Below are the code and all the weights of a small trained network. Each question names an input and a target symbol and asks about switching units off, where a switched-off unit gives its printed mean instead of its output.

import numpy as np


def w(rows, s, z=0):
    codes = np.array(rows[::2]) - 128.0
    scale = np.full(codes.shape[1], s)
    scale[-1] = z or s
    return codes * scale


def softmax(a):
    e = np.exp(a - a.max(-1, keepdims=True))
    return e / e.sum(-1, keepdims=True)


def log_softmax(a):
    a = a - a.max(-1, keepdims=True)
    return a - np.log(np.exp(a).sum(-1, keepdims=True))


def net(x, mask):
    ids = ['ΓΠαηλφω'.index(c) for c in x.split()]
    T = len(ids)
    res = E[ids] + P[:T]
    u = 0
    for l in range(3):
        r = res
        for j in range(3):
            rows = slice(4 * j, 4 * j + 4)
            q, k, v = (r @ M[l][rows].T for M in (Q, K, V))
            z = softmax(np.where(np.tri(T) > 0, q @ k.T / 4**0.5, -1e9)) @ v
            o = O[l][rows]
            res = res + np.where(mask[u + j], z, o[:, -1]) @ o[:, :-1]
        u += 3
    return log_softmax(res[-1] @ U[:, :-1].T + U[:, -1])


Q, K, V, O = {}, {}, {}, {}
E = w([
[86,202,101,90,56,116],'Γ',
[197,148,118,185,46,131],'Π',
[150,181,67,183,145,85],'α',
[170,224,35,191,63,72],'η',
[130,212,147,109,86,193],'λ',
[89,132,50,165,115,162],'φ',
[246,57,63,36,172,128],'ω',
],0.012)
P = w([
[2,52,190,153,156,168],'0',
[159,244,146,79,68,97],'1',
[154,233,122,76,73,130],'2',
[145,219,117,70,73,155],'3',
[141,213,105,66,73,175],'4',
[135,212,103,57,82,187],'5',
[133,201,99,64,76,200],'6',
[132,194,99,61,67,209],'7',
],0.0065)
Q[0] = w([
[61,124,134,153,141,61],'0.h0',
[180,90,91,116,158,183],'0.h0',
[158,201,120,165,161,191],'0.h0',
[6,164,146,179,152,92],'0.h0',
[127,112,120,116,140,138],'0.h1',
[161,134,86,142,141,189],'0.h1',
[153,69,114,158,143,139],'0.h1',
[115,154,101,129,108,188],'0.h1',
[141,125,112,82,161,74],'0.h2',
[152,115,175,174,183,103],'0.h2',
[119,108,115,81,124,183],'0.h2',
[143,122,190,177,177,110],'0.h2',
],0.012)
K[0] = w([
[101,168,159,209,126,123],'0.h0',
[220,100,168,148,142,101],'0.h0',
[130,94,146,60,254,109],'0.h0',
[50,175,193,243,165,138],'0.h0',
[125,139,122,124,141,168],'0.h1',
[149,70,115,69,192,127],'0.h1',
[174,197,78,85,104,121],'0.h1',
[110,48,152,109,125,116],'0.h1',
[79,97,192,97,164,69],'0.h2',
[114,191,113,221,132,134],'0.h2',
[183,120,204,142,183,86],'0.h2',
[107,216,40,164,93,196],'0.h2',
],0.0088)
V[0] = w([
[66,73,148,107,162,24],'0.h0',
[137,169,97,52,255,119],'0.h0',
[73,165,106,205,14,108],'0.h0',
[179,99,152,157,169,160],'0.h0',
[189,106,79,94,218,195],'0.h1',
[122,230,82,105,128,139],'0.h1',
[96,174,170,230,183,158],'0.h1',
[150,117,200,126,65,136],'0.h1',
[121,7,138,159,77,139],'0.h2',
[106,193,108,132,120,118],'0.h2',
[180,120,155,94,173,71],'0.h2',
[153,98,132,53,127,139],'0.h2',
],0.0081)
O[0] = w([
[136,40,149,83,144,194,3],'0.h0',
[182,80,149,132,2,129,229],'0.h0',
[121,207,70,165,224,173,39],'0.h0',
[52,121,192,149,130,79,115],'0.h0',
[24,119,114,179,65,133,209],'0.h1',
[191,154,96,136,68,123,198],'0.h1',
[206,120,193,146,107,119,29],'0.h1',
[112,142,127,87,185,95,109],'0.h1',
[124,218,129,63,199,111,82],'0.h2',
[175,99,149,201,101,162,128],'0.h2',
[73,92,54,78,101,115,151],'0.h2',
[99,145,101,103,118,179,222],'0.h2',
],0.0074,0.0041)
Q[1] = w([
[23,186,97,102,137,195],'1.h0',
[175,185,58,133,154,124],'1.h0',
[59,83,107,130,177,95],'1.h0',
[103,180,85,68,89,192],'1.h0',
[95,126,83,150,95,213],'1.h1',
[9,111,109,86,124,215],'1.h1',
[224,112,71,157,80,70],'1.h1',
[49,120,154,144,110,215],'1.h1',
[81,130,180,105,117,177],'1.h2',
[106,156,194,105,102,166],'1.h2',
[116,96,164,72,190,161],'1.h2',
[178,109,62,177,146,88],'1.h2',
],0.012)
K[1] = w([
[144,110,73,87,159,166],'1.h0',
[96,109,144,78,113,71],'1.h0',
[88,195,63,132,141,206],'1.h0',
[98,81,91,100,108,139],'1.h0',
[129,85,183,204,186,145],'1.h1',
[68,140,190,175,192,247],'1.h1',
[188,51,163,110,150,78],'1.h1',
[109,133,168,179,127,173],'1.h1',
[170,113,60,67,94,147],'1.h2',
[152,75,69,40,53,154],'1.h2',
[105,164,82,161,83,120],'1.h2',
[77,147,253,232,171,81],'1.h2',
],0.015)
V[1] = w([
[255,42,147,124,170,91],'1.h0',
[112,44,118,108,196,217],'1.h0',
[150,190,210,56,107,35],'1.h0',
[180,179,18,105,194,154],'1.h0',
[21,171,152,156,133,94],'1.h1',
[161,61,118,87,97,71],'1.h1',
[112,219,116,52,161,110],'1.h1',
[119,171,142,124,63,151],'1.h1',
[123,194,165,49,123,43],'1.h2',
[202,121,139,80,98,167],'1.h2',
[166,107,162,141,127,18],'1.h2',
[132,69,150,159,168,202],'1.h2',
],0.0078)
O[1] = w([
[69,254,130,79,164,111,55],'1.h0',
[162,123,189,66,170,23,60],'1.h0',
[154,139,138,171,173,204,158],'1.h0',
[84,73,102,71,64,153,27],'1.h0',
[117,161,74,175,117,195,103],'1.h1',
[178,113,139,125,148,72,130],'1.h1',
[141,107,147,135,123,247,193],'1.h1',
[149,65,106,132,94,150,252],'1.h1',
[176,132,107,131,175,190,148],'1.h2',
[180,77,127,110,122,119,171],'1.h2',
[166,149,121,118,162,131,45],'1.h2',
[76,160,169,72,78,70,82],'1.h2',
],0.0095,0.0033)
Q[2] = w([
[202,109,69,138,71,158],'2.h0',
[53,178,105,127,179,129],'2.h0',
[53,59,22,177,115,124],'2.h0',
[210,230,152,106,186,146],'2.h0',
[212,53,225,232,172,70],'2.h1',
[230,134,158,93,102,142],'2.h1',
[173,147,236,132,249,71],'2.h1',
[106,41,49,183,108,249],'2.h1',
[109,36,160,82,94,187],'2.h2',
[206,133,65,77,49,144],'2.h2',
[83,37,117,185,134,86],'2.h2',
[242,134,184,95,152,120],'2.h2',
],0.012)
K[2] = w([
[87,113,161,83,177,113],'2.h0',
[143,165,77,128,112,164],'2.h0',
[40,126,126,179,149,144],'2.h0',
[204,138,83,82,161,122],'2.h0',
[171,79,106,41,152,112],'2.h1',
[150,136,156,108,103,70],'2.h1',
[251,108,72,99,130,114],'2.h1',
[76,84,189,168,188,142],'2.h1',
[113,87,151,127,82,169],'2.h2',
[101,82,171,95,181,132],'2.h2',
[158,124,109,141,149,193],'2.h2',
[186,119,134,112,128,77],'2.h2',
],0.018)
V[2] = w([
[147,160,38,190,194,126],'2.h0',
[110,158,83,59,225,116],'2.h0',
[98,46,71,179,97,110],'2.h0',
[174,125,112,125,85,187],'2.h0',
[130,46,148,9,104,165],'2.h1',
[96,119,208,92,101,147],'2.h1',
[157,219,134,95,132,116],'2.h1',
[207,105,99,113,120,125],'2.h1',
[103,187,120,205,71,109],'2.h2',
[110,152,50,117,42,112],'2.h2',
[195,184,113,176,144,147],'2.h2',
[226,127,232,170,120,125],'2.h2',
],0.011)
O[2] = w([
[163,169,86,130,231,156,1],'2.h0',
[211,220,91,83,130,187,81],'2.h0',
[127,83,216,153,177,185,184],'2.h0',
[76,66,106,91,155,106,117],'2.h0',
[48,39,53,106,81,196,196],'2.h1',
[60,113,93,86,70,115,184],'2.h1',
[250,160,150,146,63,113,107],'2.h1',
[186,98,80,200,148,149,101],'2.h1',
[77,101,199,170,159,106,170],'2.h2',
[145,119,238,99,184,124,242],'2.h2',
[31,110,95,128,155,69,36],'2.h2',
[2,140,117,134,82,111,66],'2.h2',
],0.0094,0.0067)
U = w([
[172,185,76,147,187,125,187],'Γ',
[199,127,99,254,156,153,62],'Π',
[113,146,104,208,177,84,183],'α',
[191,176,122,167,150,49,142],'η',
[129,183,202,123,120,160,2],'λ',
[190,102,143,158,229,127,128],'φ',
[209,81,95,20,170,49,175],'ω',
],0.0055,0.008)

Each question gives the input, a string of symbols that net reads in full, and the target symbol t.
The units are the heads (4 rows each of Q, K, V and O). Each row of codes is followed by its name. A weight is (code - 128) times the scale printed after its matrix; where a second scale follows, it is the last column's (O and U).
mask holds one flag per head, layer by layer. A switched-off head (its flag False) gives its mean, the last column of its rows in O, instead of its output. The means were averaged over made-up inputs and are rounded, as every weight is.
A unit's drop is (log p(t) with every unit on - log p(t) with that unit switched off) / (log p(t) with every unit on - log p(t) with every unit switched off).
The circuit of an input: a set's keep is (log p(t) with only the set's units on - log p(t) with every unit switched off) / (log p(t) with every unit on - log p(t) with every unit switched off). Starting from all 9 units, units are removed one at a time, each time the one whose removal leaves the highest keep (on an exact tie, the one counted first), for as long as the keep stays at least 0.8.
circuit, biggest first: the units of the circuit, biggest drop first
unit that matters most: the unit with the biggest drop
which heads matter: for each layer, one digit per head in row order, 1 if its drop is at least 0.15 and else 0, layers parted by /
drop of u: that unit's drop, to one decimal
input η α φ, target φ: which heads matter => 100 / 100 / 101
input Π ω ω λ λ λ φ, target Γ: circuit, biggest first => [0.h0 2.h0 0.h2]
input λ ω α λ α ω φ Γ, target α: which heads matter => 111 / 101 / 101
input η λ Π φ α λ Π α, target φ: unit that matters most => 1.h0
input α Γ λ Γ α ω α η, target η: circuit, biggest first => [2.h1 1.h0 0.h0]
input α η λ, target η: which heads matter => 011 / 101 / 010
input Π η Π Π λ ω ω Π, target Γ: circuit, biggest first => [0.h1 0.h0 0.h2 2.h0]
input λ Π λ λ φ φ α, target α: circuit, biggest first => [2.h2 2.h0 0.h2]
input Π Π λ φ, target Γ: which heads matter => 111 / 000 / 100
input Γ λ α η, target ω: circuit, biggest first => [0.h0 1.h0 2.h2]
input α η φ, target η: which heads matter => 011 / 111 / 010
input η φ λ λ, target φ: which heads matter => 100 / 100 / 101
input λ ω φ φ φ, target φ: circuit, biggest first => [2.h2 2.h0 1.h1 1.h0]
input φ λ λ φ Γ Π η, target λ: circuit, biggest first => [1.h2 0.h0 1.h0 2.h0]
input λ φ λ η, target α: unit that matters most => 2.h2
input Π η Π Π α η, target Γ: circuit, biggest first => [2.h0 0.h0]
input η ω ω Π Π λ, target φ: which heads matter => 011 / 001 / 101
input η Π λ ω Γ η, target η: circuit, biggest first => [2.h1 0.h0]
input Γ Π ω φ α Π, target Π: which heads matter => 110 / 100 / 010
input α Γ Γ λ, target η: unit that matters most => 0.h1
input Γ λ ω Γ ω φ λ λ, target ω: which heads matter => 111 / 001 / 111
input Γ Π η ω η λ λ Γ, target Γ: which heads matter => 101 / 100 / 100
input λ α Π α α Γ λ, target α: which heads matter => 011 / 000 / 101
input η Γ Π λ ω ω, target φ: which heads matter => 111 / 000 / 111
input φ Π Π, target λ: drop of 1.h2 => 1.2
input Γ α Π, target ω: drop of 1.h0 => 2.2
